Here is a tiny trained network, its code and every weight. The questions are about switching its units off for an input and a class, where a switched-off unit gives its printed mean instead of its output.

import numpy as np


def w(rows, s, z=0):
    codes = np.array(rows[::2]) - 128.0
    scale = np.full(codes.shape[1], s)
    scale[-1] = z or s
    return codes * scale


def f(y):
    return np.maximum(y, 0)


def log_softmax(a):
    a = a - a.max(-1, keepdims=True)
    return a - np.log(np.exp(a).sum(-1, keepdims=True))


def net(x, mask):
    res = np.array(x, float).reshape(1, 8) / 4 @ E
    y = f(res @ A[0][:, :-1].T + A[0][:, -1])
    res = res + np.where(mask, y, B[0][:, -1]) @ B[0][:, :-1]
    return log_softmax(res[-1] @ U[:, :-1].T + U[:, -1])


A, B = {}, {}
E = w([
[127,129,127],'x0',
[127,129,128],'x1',
[129,124,125],'x2',
[127,232,238],'x3',
[132,127,126],'x4',
[2,46,219],'x5',
[216,13,218],'x6',
[128,131,129],'x7',
],0.0051)
A[0] = w([
[171,78,159,56],'neuron 0',
[125,150,145,154],'neuron 1',
[76,181,80,58],'neuron 2',
[76,172,95,69],'neuron 3',
[163,154,84,96],'neuron 4',
[122,149,189,161],'neuron 5',
[84,183,88,74],'neuron 6',
[59,86,166,44],'neuron 7',
[126,112,100,255],'neuron 8',
[188,94,177,49],'neuron 9',
[169,183,194,115],'neuron 10',
[75,73,77,126],'neuron 11',
[66,160,88,85],'neuron 12',
[162,78,127,111],'neuron 13',
[33,149,71,108],'neuron 14',
[255,184,76,49],'neuron 15',
[198,154,111,81],'neuron 16',
[171,101,150,81],'neuron 17',
[29,100,162,49],'neuron 18',
[114,61,45,74],'neuron 19',
[114,235,184,91],'neuron 20',
[174,88,147,82],'neuron 21',
[139,78,41,112],'neuron 22',
],0.01,0.0074)
B[0] = w([
[148,133,170,145],'neuron 0',
[136,139,110,161],'neuron 1',
[157,108,188,155],'neuron 2',
[143,108,178,151],'neuron 3',
[89,120,145,156],'neuron 4',
[145,142,79,185],'neuron 5',
[151,126,180,158],'neuron 6',
[63,107,145,151],'neuron 7',
[99,254,88,254],'neuron 8',
[164,101,185,146],'neuron 9',
[164,80,109,171],'neuron 10',
[158,105,90,171],'neuron 11',
[147,116,163,157],'neuron 12',
[141,148,153,154],'neuron 13',
[135,141,166,181],'neuron 14',
[35,91,160,184],'neuron 15',
[84,121,135,152],'neuron 16',
[145,122,164,141],'neuron 17',
[58,83,148,160],'neuron 18',
[171,50,110,161],'neuron 19',
[164,79,70,183],'neuron 20',
[150,131,165,146],'neuron 21',
[176,85,100,175],'neuron 22',
],0.033,0.0074)
U = w([
[83,121,113,254],'0',
[2,53,135,43],'1',
[143,115,209,59],'2',
[88,125,104,191],'3',
[83,131,101,179],'4',
[122,44,69,15],'5',
],0.0097,0.0087)

Each question gives the input, the list of numbers given to net, and the class t.
The units are the neurons (one row each of A and B). Each row of codes is followed by its name. A weight is (code - 128) times the scale printed after its matrix; where a second scale follows, it is the last column's (A, B and U).
mask holds one flag per neuron, in row order. A switched-off neuron (its flag False) gives its mean, the last column of its row in B, instead of its output. The means were averaged over made-up inputs and are rounded, as every weight is.
A unit's drop is (log p(t) with every unit on - log p(t) with that unit switched off) / (log p(t) with every unit on - log p(t) with every unit switched off).
The circuit of an input: a set's keep is (log p(t) with only the set's units on - log p(t) with every unit switched off) / (log p(t) with every unit on - log p(t) with every unit switched off). Starting from the 12 units with the biggest drops (on a tie, the unit counted first), units are removed one at a time, each time the one whose removal leaves the highest keep (on an exact tie, the one counted first), for as long as the keep stays at least 0.8.
units of the circuit, in order: the units of the circuit, biggest drop first
unit that matters most: the unit with the biggest drop
k most important neurons: the k neurons with the biggest drops, biggest first
drop when u is switched off: that unit's drop, to one decimal
input [-3,-8,-2,-7,-6,-4,-3,2], class 5: 3 most important neurons -> neuron 22; neuron 19; neuron 11
input [2,-3,7,-7,-7,5,-7,1], class 2: unit that matters most -> neuron 14
input [2,-4,-6,-8,4,6,5,-1], class 5: 3 most important neurons -> neuron 19; neuron 11; neuron 22
input [5,-7,-1,0,-3,-4,-8,-7], class 2: 2 most important neurons -> neuron 2; neuron 6
input [-6,2,-7,0,-1,8,-2,3], class 1: 2 most important neurons -> neuron 18; neuron 7
input [-6,-4,-8,5,1,-3,-8,3], class 2: 2 most important neurons -> neuron 2; neuron 6
input [-6,7,-2,7,-7,5,0,-2], class 5: units of the circuit, in order -> neuron 20; neuron 8
input [-2,6,4,-7,0,-7,-2,3], class 1: 2 most important neurons -> neuron 15; neuron 4
input [0,-5,4,-8,1,5,8,-7], class 2: 2 most important neurons -> neuron 0; neuron 13
input [-5,2,0,6,-3,-6,1,-4], class 1: 3 most important neurons -> neuron 15; neuron 16; neuron 8
input [2,-1,1,-6,1,4,-3,-2], class 5: 4 most important neurons -> neuron 19; neuron 11; neuron 22; neuron 15
input [4,-5,-1,4,7,7,0,-7], class 1: 3 most important neurons -> neuron 18; neuron 7; neuron 8
input [-7,4,-2,-1,-5,-4,8,-1], class 2: units of the circuit, in order -> neuron 9; neuron 21
input [-2,-4,-6,-3,8,8,-3,-8], class 1: units of the circuit, in order -> neuron 18
input [-6,4,0,8,7,0,2,5], class 5: units of the circuit, in order -> neuron 20; neuron 10
input [0,6,3,-8,0,-2,-4,5], class 5: 3 most important neurons -> neuron 19; neuron 22; neuron 11
input [3,7,3,-4,-1,2,6,5], class 2: drop when neuron 5 is switched off -> 0.2
input [-6,-5,-8,5,3,2,8,8], class 2: drop when neuron 8 is switched off -> 0.1
input [5,0,1,6,-8,-6,4,2], class 1: drop when neuron 11 is switched off -> 0.1
input [-5,8,4,4,2,-7,1,-6], class 1: units of the circuit, in order -> neuron 15
